(in the rows, 128 means zero)
[ 82 203  93 159 135 135 125 146 124 114 126 140  94 134  97 104 124  88
 120  75 122 148  86 112  93  82 126  84 112 185 138 178 148 122 165  72
 115] -> Sev
[126 138 138 161 126 141  31  76 150 137 200 117 110  93 120 174 135 102
 143 134 116 135 100 181  91 201 121  60 118  49 149 130  80 158 152 161
 145] -> Damu
[144 123 125  79  99 130 105  74 210 157 126 153 176 138 139 160 152 146
 115 115 133 140 147 132 152 126  85 111 133  85 154 133 120 130 124  79
 174] -> guk
[162 148 120 118 108 131  78  80 176 167 151 124 144 153 152 147 147 137
 114 102 122 172 114 138 133 129 103 138 107 121  81 117 103 132 135  94
 144] -> Gava
[110 187 142 159 127 116 136 121 151 138 140 131 113 135 118 148 144  87
 115  82 114 146 102 132 110 125 143 114 101 141  86 142 159 119 144 114
  95] -> Sev
[ 95 103 132  88 153 150 185 125 129 107 103 123 123 144 147 137 110 123
 132 124 137 155 147  92 147 125 107  95 142 139 161 139 145 109 107  74
 116] -> guk
[ 95 140 124 134 112 102 131 170 106 126  48 126 169 123 116 128 111 149
 113 108 167 135  85 191 161 133  75 185 195  63 159 134 151 152 175 118
 132] -> dafon
[151 106 127 131 108 133  66  91 151 172 135 101 137  91 140 156 133 141
 145 138 120 167  99 223  75 170 143  70  88  71 162 111 102 152 138 151
 138] -> dafon
[131 165 188 145 132 139  97 139 139 150 124 138 122 143 104 189 144 106
  89  80 117 148 120 149 110 113 115 105  91 192  63 153 168 142 137 155
 105] -> litek
[120  82 108  82 139 143 166 127 115 100  96 117 116 154 135  88 114 136
 150 141 130 146 138  92 121 119 109  82 133 151 180 126 127 119 117  99
 121] -> Mipi
[104 188 152 149 125 119 112 125 144 132 139 125 118 140 123 157 151  96
 105  86 122 145 106 123 107 111 140 120 100 140  81 167 143 122 146  99
 114] -> Sev
[104 107 127  83 143 132 166 121 121  97 131  90 121 143 153 133 106 157
 123 146 143 158 152  86 162 148  98 144 153 133 143 127 100  99 124  90
 119] -> dafon
[146 142 130 140 109 137 108  69 182 146 161 108 136 111 108 170 137 108
 132 154 125 159 128 208  72 198 119 102 103  68 156 100  86 141 125 149
 115] -> Sev
[144 128 139 123 112 144  65  83 166 150 159 123  94  83 115 142 143 125
 140 144  92 111 118 218  85 187 104  69  79 115 163 100 104 146 121 166
 128] -> Sev
[125  88  87  87 182 202 143 185  96  76 108 186  91 166  73  78 127 174
  62 174 142 151 140 123 208 101  86 157  77 250 100  67 182 133 105 135
 107] -> miva
[123 105 127  79 141 144 165  90 111  80 113 111 145 129 125 126 114 142
 147 151 116 159 157 101 128 147  93 121 134 131 144 129 106 125  94  84
  92] -> Sev
[117  95 111  98 144 133 183  97 124  96 135 103 127 142 144 119  97 136
 143 124 123 132 131 118 143 133  75 124 149 130 139 106 143 120 129 105
  90] -> Gava
[ 89 161 149 164 130 100 140 123 129 136 147 123 110 131 108 156 136  89
  99  65 126 162  98 126 107 121 136  98 100 153  98 154 177 107 167 118
  94] -> miva
[107  91 129  97 133 120 195 127 142 114 108 106 120 108 134 109 111 145
 146 132 152 129 129 117 137 156 102 103 146 140 175 103 136  95 122 110
 112] -> mun
[105 135 122 120 126 137  73 170 121 138 114 151 150 127 115 163 133 130
 119 157 134 150  99 176 157 157  83 111 124 166 142 124 143 168 130 148
 152] -> Maku
[112 128 111 134 113 155  68 149 125 101  98 161 166 115 117 176 137 129
 126 149 145 161 112 167 148 150  85  99 123 136 154 140 164 182 120 121
 149] -> guk
[141 104 139 159 108 130  81  99 161 166 149 114 104  62 133 150 141 122
 152 125 135 141 106 198  71 206 120  72  96 100 178 100 121 146 133 175
 118] -> mun
[114 114 116 164 103 120  98  97 145 165 146 130 108 108 116 163 124 105
 122  93 136 149 133 174  80 216 106  53 107  83 182 104 126 133 151 175
 126] -> miva
[166 118 166 120  99 166  64 120 129 106  85 125 167 107 100 197 168 121
 144 107  82 125 123 148 134 148 211  78 146 164  83 124  85 140 119 159
 145] -> litek
[152 117 141 145 101 133  72  77 173 189 150 126  94  84 132 154 135 108
 149 113  97 153 129 193  74 186 109  66 107  99 157 110 109 165 136 177
 129] -> sif
[167 128 109 102  91 111  98  66 153 202 154 129 126 179 165 127 142 152
 132  96  99 116 134 108 120 117  94 107 113 132 113 117  94 114 168 103
 167] -> Gava
[108 142 136 176 120 100 104 133 178 177 100 193  88 166 132 118 142  87
 116  36 102 141 135  56 117 129 148 117 163 125 135 159 166 165 166 148
 125] -> Damu
[113 147 123 132 120 145  82 150 109 144  94 157 148 132 117 154 128 140
 105 120 135 153  96 168 161 124  83 110 128 152 107 129 169 184 149 135
 163] -> sif
[ 91  89 137  86 154 142 158 113  93 107 113 104 148 154 147 163 114 140
 119 123 123 184 148  78 144 155  87 111 153 126 168 138 131 130 124  88
 114] -> miva
[120 100 135  93 141 129 172 119 117 120 109  97 122 107 147 117 107 150
 147 130 139 148 130 120 138 148  87 124 121 162 164 125 136 110 106 101
 108] -> mun
[162 184 134 127 123 154 116  84 174 169 133 141 132 164 130 143 152 128
 105 100 121 152 145 109 180 184 114 161 148 105  75  80  65 108 129 110
 134] -> Sev
[121 159 127 135 128 148  76 165 123 107 121 138 156 111 106 150 139 120
 138 141 134 141  71 185 154 151  81 104 152 139 154 125 150 158 130 129
 144] -> Mipi
[115 158 114 139 120 150  75 159  96 128 111 125 161 103 130 168 127 135
 125 142 139 166  75 186 170 130  88 120 135 124 110 126 164 180 144 124
 148] -> sif
[109 117 119 112 141 146 168 112 119 107 124 103 125 117 136 144 101 124
 131 129 137 165 142 125 142 142 104 110 143 127 139 125 137 137 117 114
 115] -> sif
[140 102 134 154 109 136  64  82 151 139 144 109 107  72 136 162 141 121
 151 126 130 131 116 209  91 212 112  87  99  88 180 111 116 159 146 181
 127] -> mun
[169 153 131  97 128 148  98  47 147 166 162  99 178 173 148 151 118 153
 110 107 111 149 111 141 135 122  77 132  78 131  47 106  79 129 126  96
 153] -> Gava
[135 100 147 147 113 137  61 119 159 148 162 134 120  75 112 154 157 134
 125 113 103 135 122 144  70 193 108  83 118 107 154  95  94 157 147 184
 118] -> dafon
[131 106 158 126  93 167  88 113 137  90  92 126 150 122 100 208 174 104
 130 110  93 101 139 116 157 183 184 130 160 152 104 131  82 153 137 157
 142] -> guk
[123 148 207 125 160 144  92 185 132 116 108 155 144  94  56 168 159 115
 133  87  90 173 100 153  39 122 102  34 123 184 100 161 106 130 138 130
 102] -> dafon
[116 148 181  85 185 183 140  90  98 105 162  99 130 124 126 151 103 137
 142 160 111 158 123 124 137 167  78 102 136 145 105 123  77 119  78  83
  96] -> Sev
[ 97 163 163 157 143 125 100 154 136 134 160 123 115 136 122 192 149  81
 103 103 123 153 118 130 114 141 133 108  90 177  85 160 141 134 143 153
 115] -> Maku
[108 156 132 149 136 118 137 122 171 117 124 147 109 183 113 133 159  77
  95  58 123 143 107 106 109  86 162  96 104 152 107 156 174 126 173 121
 126] -> Mipi
[129 108 125 137 109 126  66  99 171 149 170 121 114  68 118 154 147 110
 142 137 118 123 116 209 106 193 102  67 106  91 173 101 114 148 148 180
 121] -> Maku
[119 108 112  90 156 137 164 120 118 116 126 116 136 155 134 131  92 133
 142 149 127 174 138 107 134 138  93  99 120 123 152 135 136 130 104 101
 114] -> Damu
[178 167 134  83 115 134 122  63 162 208 137 129 131 203 131 136 132 148
  99 100 117 143 145 125 149  94  78 144 100 150  81 123 100 101 160  98
 148] -> litek
[117 134 141  81 160 155 160 105 107 100 143 109 130 132 139 123 101 149
 131 156 123 132 148  97 148 143  84 131 126 145 127 123  98 108  75  87
 116] -> Sev
[160 123 178 112 106 164  71 103 130 101  91 126 167 113  94 191 161 121
 133 103  93 111 124 143 147 154 186 118 166 136  72 127  68 138 121 155
 142] -> litek
[135  90 130 129  87 136  77  94 171 173 120 141 110  83 119 145 147 121
 140 116 114 141 120 179  79 177  90  54  85 119 174 111 136 160 135 151
 117] -> guk
[154 101 139 146 101 128  65  99 171 153 155 121 116  77 118 158 158 125
 147 124 110 145 126 187  58 191 142  60 112  70 161 103  82 138 155 175
 122] -> dafon
[113 139 138  95 159 161 163 104 116 115 144  72 128 113 141 127  85 137
 128 137 125 152 115 135 153 114  85 117 115 150 104 123 117 125 106  96
 116] -> sif
[ 97 123  88 154 115 109 169 138 142 135  73 174 118 167  98 106 134  92
 101  61 156 163 116 124  67  81 146  35  50 139 112 137 196 117 171 108
 120] -> guk
[190 150 142 102 137 161  68  92 133 160 153 141 163 165 127 172 129 143
 127 132 116 173 157 124 128 132  77 122  65 117  59 161 104 153  98 120
 133] -> Damu
[ 96 163 147 143 126 110 125 145 132 158 148 123 114 135 103 158 135  89
 109  98 127 147 105 130 100 128 108 115 102 184 106 162 134 125 155 133
 108] -> Maku
[153 116 137 156 100 143  58  69 158 154 186 113  94  92 119 144 156 104
 148 127 110 117 104 181  81 190 127  70 106 100 165 108 103 151 152 177
 121] -> Mipi
[168 153 111 177  94 132  67  27 140 157 183  92 105 120 157 177 134 102
 130 101 137 104 119 217 152 184 131 124 101  10 102  96 125 133 194 184
 115] -> litek
[110 167 161 158 129 122 114 143 143 116 137 121 120 149 111 158 152  79
 109  86 138 148 101 123  92 119 134 112 111 143  97 169 143 125 147 127
 116] -> Mipi
[166 119 135 102 117 174  92 196 133 218  84 107 146 104 122 148 122 152
 172 152  99 135  90 226  60 166  83  36 115 103 178  87  87 138 133 169
 134] -> dafon
[ 99 139 107 143 115 149  84 152 115 134 100 172 133 136 126 154 125 124
 116 131 150 133  99 159 156 134  85 111 119 145 146 140 190 176 138 127
 145] -> guk
[134 115 160 134  94 139  62 118 130  79 107 107 148 134 115 203 181  85
 141 126 112 131 111 143 109 177 228 107 141 114 105 156  72 141 128 156
 161] -> Mipi
[110 183 137 149 125 109 133 116 147 134 139 142 112 150 111 150 146  91
 108  79 114 145 116 123  98 115 129 114  95 150  96 158 158 123 152 112
 105] -> Sev
[156 139 127 102 112 153 109  96 174 186 116 159 146 181 141 147 148 138
 112 108 131 157 150 102 140 112  97 102 101 130 102 132 120 127 137  87
 154] -> guk
[137 112 129 152 100 110  85  90 149 149 148 102 106  79 140 150 140 125
 140 129 154 133 119 198  86 202 110 108  96  73 177 113 102 128 148 163
 139] -> mun
[135 105  99 155  81 113  76  90 158 153 152 127 131  69 120 173 143 117
 133 109 128 157 112 209 110 222 118  54  96  77 180  87 153 142 140 173
 121] -> miva
[115 182 153 117 143 103 189  98 158 135 157  81 124 170 149 191 128  86
 106  83  92 163 122 129 158  96 106 153  95 160  68 153 191 120 164 115
  99] -> sif
[137 113  93 125 105 122  72 121 125 101 128 139 178 104 122 136 144 164
 119 144 134 148  88 182 141 106  96 127 117 141 131 115 159 169 140 107
 151] -> Gava
[146  94 173 142 103 178  39 110 126  81  98 139 157  94 116 206 170 122
 147 120  98 117 140 124 152 186 221  79 202 123 112 120  75 165 121 174
 149] -> litek
[146 131 134 145  98 121  94 101 163 180 159 125 108  54 119 149 129 114
 158 117 112 133 112 210  85 182  93  44 116  92 160  98 125 141 136 170
 129] -> sif
[179 140 137 100 124 144  94  88 156 163 148 130 148 161 140 133 143 151
 125 109 105 143 124 136 125  89  92 119  95 142  60 125 107 122 137  95
 135] -> Gava
[138 102 153 134  99 159  56 100 117 101  99 114 161 116 122 196 147 118
 138 110  99 137 137 133 137 198 206  83 139 119 100 131  65 142 111 160
 157] -> miva
[110 118 131  91 144 141 164 121 122 122 122 104 127 113 141 128  90 132
 144 130 119 167 132 114 127 137  74  81 126 151 136 122 126 129  97 108
 118] -> sif
[133 115 137 160 114 156  74  89 149 175 183 108 105  83 120 162 119 121
 132 134 123 148 117 192  85 211  91  58  93 104 165  93 119 150 131 180
 102] -> miva
[156 124 161 128 111 153  51 128 131 112  98 137 167 105  85 184 159 111
 148 108  74 132 110 137 125 175 188 104 141 136  91 138  68 162 109 161
 150] -> Damu
[137 126 112 146 102 129  90  79 142 142 155 129 115  95 119 153 147 116
 137 134 122 126 125 193  87 190 141  80 101  75 169 105 110 141 137 154
 132] -> Sev
[145 106 110 154  90 111  80  74 159 134 171 109 115  81 123 162 143 109
 141 112 119 135 106 213  71 190 119  81  95  87 152 100 117 141 149 162
 117] -> Gava
[ 74 136 176 146 127  92 124 193 151 135  42 126 148 156 116 142 155 106
 113  56 122 159  89 128  41  63 167  51 146 101 121 183 140 130 211 106
 136] -> dafon
